Below are the code and all the weights of a small trained network. Each question names an input and a target symbol and asks about switching units off, where a switched-off unit gives its printed mean instead of its output.

import numpy as np


def w(rows, s, z=0):
    codes = np.array(rows[::2]) - 128.0
    scale = np.full(codes.shape[1], s)
    scale[-1] = z or s
    return codes * scale


def norm(h):
    return h / np.sqrt((h * h).mean(-1, keepdims=True) + 1e-5)


def softmax(a):
    e = np.exp(a - a.max(-1, keepdims=True))
    return e / e.sum(-1, keepdims=True)


def log_softmax(a):
    a = a - a.max(-1, keepdims=True)
    return a - np.log(np.exp(a).sum(-1, keepdims=True))


def net(x, mask):
    ids = ['αβγεζηθπτφψω'.index(c) for c in x.split()]
    T = len(ids)
    res = E[ids] + P[:T]
    u = 0
    for l in range(2):
        r = norm(res)
        for j in range(3):
            rows = slice(3 * j, 3 * j + 3)
            q, k, v = (r @ M[l][rows].T for M in (Q, K, V))
            z = softmax(np.where(np.tri(T) > 0, q @ k.T / 3**0.5, -1e9)) @ v
            o = O[l][rows]
            res = res + np.where(mask[u + j], z, o[:, -1]) @ o[:, :-1]
        u += 3
    return log_softmax(norm(res)[-1] @ U[:, :-1].T + U[:, -1])


Q, K, V, O = {}, {}, {}, {}
E = w([
[128,68,146,253,140,132],'α',
[98,115,114,235,121,123],'β',
[103,89,136,195,129,154],'γ',
[114,110,118,204,87,151],'ε',
[130,127,124,205,131,134],'ζ',
[122,117,113,189,64,139],'η',
[153,105,151,161,101,178],'θ',
[141,149,165,127,61,156],'π',
[134,152,191,112,147,154],'τ',
[93,193,156,139,104,146],'φ',
[140,117,20,39,162,184],'ψ',
[74,130,166,105,80,151],'ω',
],0.025)
P = w([
[153,132,254,228,138,118],'0',
[150,151,225,215,138,143],'1',
[150,166,205,197,142,161],'2',
[149,169,174,179,151,172],'3',
[148,174,147,160,155,185],'4',
[147,185,123,141,161,187],'5',
[145,193,96,122,157,191],'6',
[146,201,74,96,162,193],'7',
[142,206,56,80,163,192],'8',
[139,219,34,62,161,188],'9',
],0.0075)
Q[0] = w([
[153,103,164,118,118,194],'0.h1',
[131,122,102,172,155,91],'0.h1',
[125,178,99,131,146,165],'0.h1',
[112,72,118,81,190,50],'0.h2',
[112,135,50,230,105,223],'0.h2',
[113,111,88,150,143,78],'0.h2',
[175,162,119,248,141,147],'0.h3',
[51,131,108,101,136,176],'0.h3',
[68,95,177,78,95,215],'0.h3',
],0.016)
K[0] = w([
[145,169,136,88,125,207],'0.h1',
[144,97,112,202,156,99],'0.h1',
[134,147,72,128,149,129],'0.h1',
[132,114,198,250,101,79],'0.h2',
[150,144,23,67,144,170],'0.h2',
[168,57,95,173,117,134],'0.h2',
[199,231,79,176,101,126],'0.h3',
[105,81,85,77,157,124],'0.h3',
[132,105,74,25,157,162],'0.h3',
],0.015)
V[0] = w([
[153,171,109,94,125,180],'0.h1',
[157,153,179,96,84,142],'0.h1',
[169,92,34,54,162,140],'0.h1',
[208,254,160,25,62,102],'0.h2',
[59,117,211,81,151,250],'0.h2',
[247,94,154,139,49,176],'0.h2',
[156,175,157,147,90,136],'0.h3',
[41,76,204,148,105,121],'0.h3',
[82,48,116,44,122,43],'0.h3',
],0.0087)
O[0] = w([
[146,151,117,126,193,132,145],'0.h1',
[74,135,129,207,142,121,153],'0.h1',
[106,220,74,78,160,249,36],'0.h1',
[185,111,43,177,131,69,163],'0.h2',
[76,121,117,161,190,82,235],'0.h2',
[95,36,62,144,188,184,159],'0.h2',
[142,121,96,96,108,103,170],'0.h3',
[127,168,28,63,177,178,139],'0.h3',
[109,177,106,255,155,155,11],'0.h3',
],0.0092,0.011)
Q[1] = w([
[163,157,88,164,140,10],'1.h1',
[105,109,136,161,149,59],'1.h1',
[157,231,179,126,184,220],'1.h1',
[191,70,59,68,108,215],'1.h2',
[131,20,72,134,182,8],'1.h2',
[181,235,127,177,203,9],'1.h2',
[237,127,96,166,153,138],'1.h3',
[244,158,187,127,204,203],'1.h3',
[170,95,36,201,82,191],'1.h3',
],0.015)
K[1] = w([
[90,142,29,95,194,89],'1.h1',
[76,147,39,62,105,117],'1.h1',
[101,119,182,253,97,147],'1.h1',
[241,55,128,139,138,128],'1.h2',
[118,191,14,3,185,66],'1.h2',
[91,236,156,167,157,117],'1.h2',
[93,206,141,253,103,131],'1.h3',
[184,168,180,164,148,138],'1.h3',
[69,56,148,246,36,102],'1.h3',
],0.015)
V[1] = w([
[253,82,104,73,150,90],'1.h1',
[107,132,43,145,120,167],'1.h1',
[69,159,81,197,93,112],'1.h1',
[69,89,142,138,238,156],'1.h2',
[90,192,78,124,59,72],'1.h2',
[175,184,180,81,189,65],'1.h2',
[88,119,97,48,102,93],'1.h3',
[149,151,188,149,115,68],'1.h3',
[80,80,85,176,106,113],'1.h3',
],0.013)
O[1] = w([
[216,100,213,226,164,172,136],'1.h1',
[120,62,119,107,93,167,72],'1.h1',
[104,57,52,166,64,110,151],'1.h1',
[46,152,79,212,136,131,198],'1.h2',
[76,27,202,91,124,85,127],'1.h2',
[136,197,157,198,164,58,126],'1.h2',
[3,106,178,134,199,127,150],'1.h3',
[116,108,60,146,54,165,180],'1.h3',
[104,180,97,55,149,143,254],'1.h3',
],0.011,0.0078)
U = w([
[100,130,156,222,67,198,38],'α',
[124,166,166,123,31,118,123],'β',
[45,205,181,130,144,165,81],'γ',
[103,124,167,69,117,166,157],'ε',
[101,152,248,161,111,174,129],'ζ',
[146,98,164,69,125,169,173],'η',
[144,142,75,102,247,185,138],'θ',
[186,49,62,153,157,139,78],'π',
[142,174,88,212,194,85,49],'τ',
[186,123,151,98,144,20,183],'φ',
[175,163,89,111,125,133,254],'ψ',
[57,111,75,111,127,76,112],'ω',
],0.014,0.0043)

Each question gives the input, a string of symbols that net reads in full, and the target symbol t.
The units are the heads (3 rows each of Q, K, V and O). Each row of codes is followed by its name. A weight is (code - 128) times the scale printed after its matrix; where a second scale follows, it is the last column's (O and U).
mask holds one flag per head, layer by layer. A switched-off head (its flag False) gives its mean, the last column of its rows in O, instead of its output. The means were averaged over made-up inputs and are rounded, as every weight is.
A unit's drop is (log p(t) with every unit on - log p(t) with that unit switched off) / (log p(t) with every unit on - log p(t) with every unit switched off).
The circuit of an input: a set's keep is (log p(t) with only the set's units on - log p(t) with every unit switched off) / (log p(t) with every unit on - log p(t) with every unit switched off). Starting from all 6 units, units are removed one at a time, each time the one whose removal leaves the highest keep (on an exact tie, the one counted first), for as long as the keep stays at least 0.8.
units of the circuit, in order: the units of the circuit, biggest drop first
most important unit: the unit with the biggest drop
which heads matter: for each layer, one digit per head in row order, 1 if its drop is at least 0.15 and else 0, layers parted by /
input η γ ω π γ π γ, target π: units of the circuit, in order	(0.h2, 1.h1)
input ψ ζ ε, target η: most important unit	0.h1
input β ω φ ψ η τ ζ θ, target ψ: units of the circuit, in order	(0.h1, 1.h3, 0.h3)
input θ α γ φ γ γ φ α, target φ: units of the circuit, in order	(1.h2, 0.h2)
input ω ε γ η ψ π ψ, target ψ: which heads matter	101 / 001
input τ ω θ, target ω: units of the circuit, in order	(0.h3, 1.h1)
input ψ ω π ζ, target φ: units of the circuit, in order	(1.h3, 0.h3, 0.h1)
input η γ β, target η: which heads matter	011 / 010
input φ ψ θ τ ω τ τ ζ, target φ: which heads matter	011 / 001
input ψ γ ζ π γ ζ β η γ φ, target γ: units of the circuit, in order	(0.h2, 1.h3)
input γ ζ η ψ η, target η: units of the circuit, in order	(0.h1, 1.h2, 0.h3)
input η γ τ γ, target τ: which heads matter	000 / 010
input ω ω η α, target ω: units of the circuit, in order	(1.h1, 0.h3)
input π φ γ ω γ ζ α, target ζ: which heads matter	011 / 100
input π α ω γ τ ζ φ ζ π ζ, target π: which heads matter	110 / 100
input γ π ζ γ π γ, target π: which heads matter	110 / 100
input γ π ψ ω α β ω β τ, target τ: most important unit	0.h2
input β π π ψ φ ω γ π, target β: which heads matter	111 / 111
input τ ε ε θ ψ α γ γ ω γ, target α: which heads matter	101 / 000
input γ ζ ε ε γ θ, target θ: most important unit	0.h2
input π ε φ τ ω π τ, target ω: which heads matter	001 / 100
input τ η β ψ ζ ω τ γ π ψ, target ψ: units of the circuit, in order	(1.h3, 0.h3, 0.h2)
input ε α γ η, target η: which heads matter	010 / 010
input φ γ θ θ γ τ π γ γ, target τ: which heads matter	001 / 110
input φ ω η θ ω τ η γ γ γ, target γ: which heads matter	010 / 000
input ω ψ φ τ ω, target ζ: which heads matter	100 / 000
input ω ψ η ω ω, target ζ: most important unit	0.h1
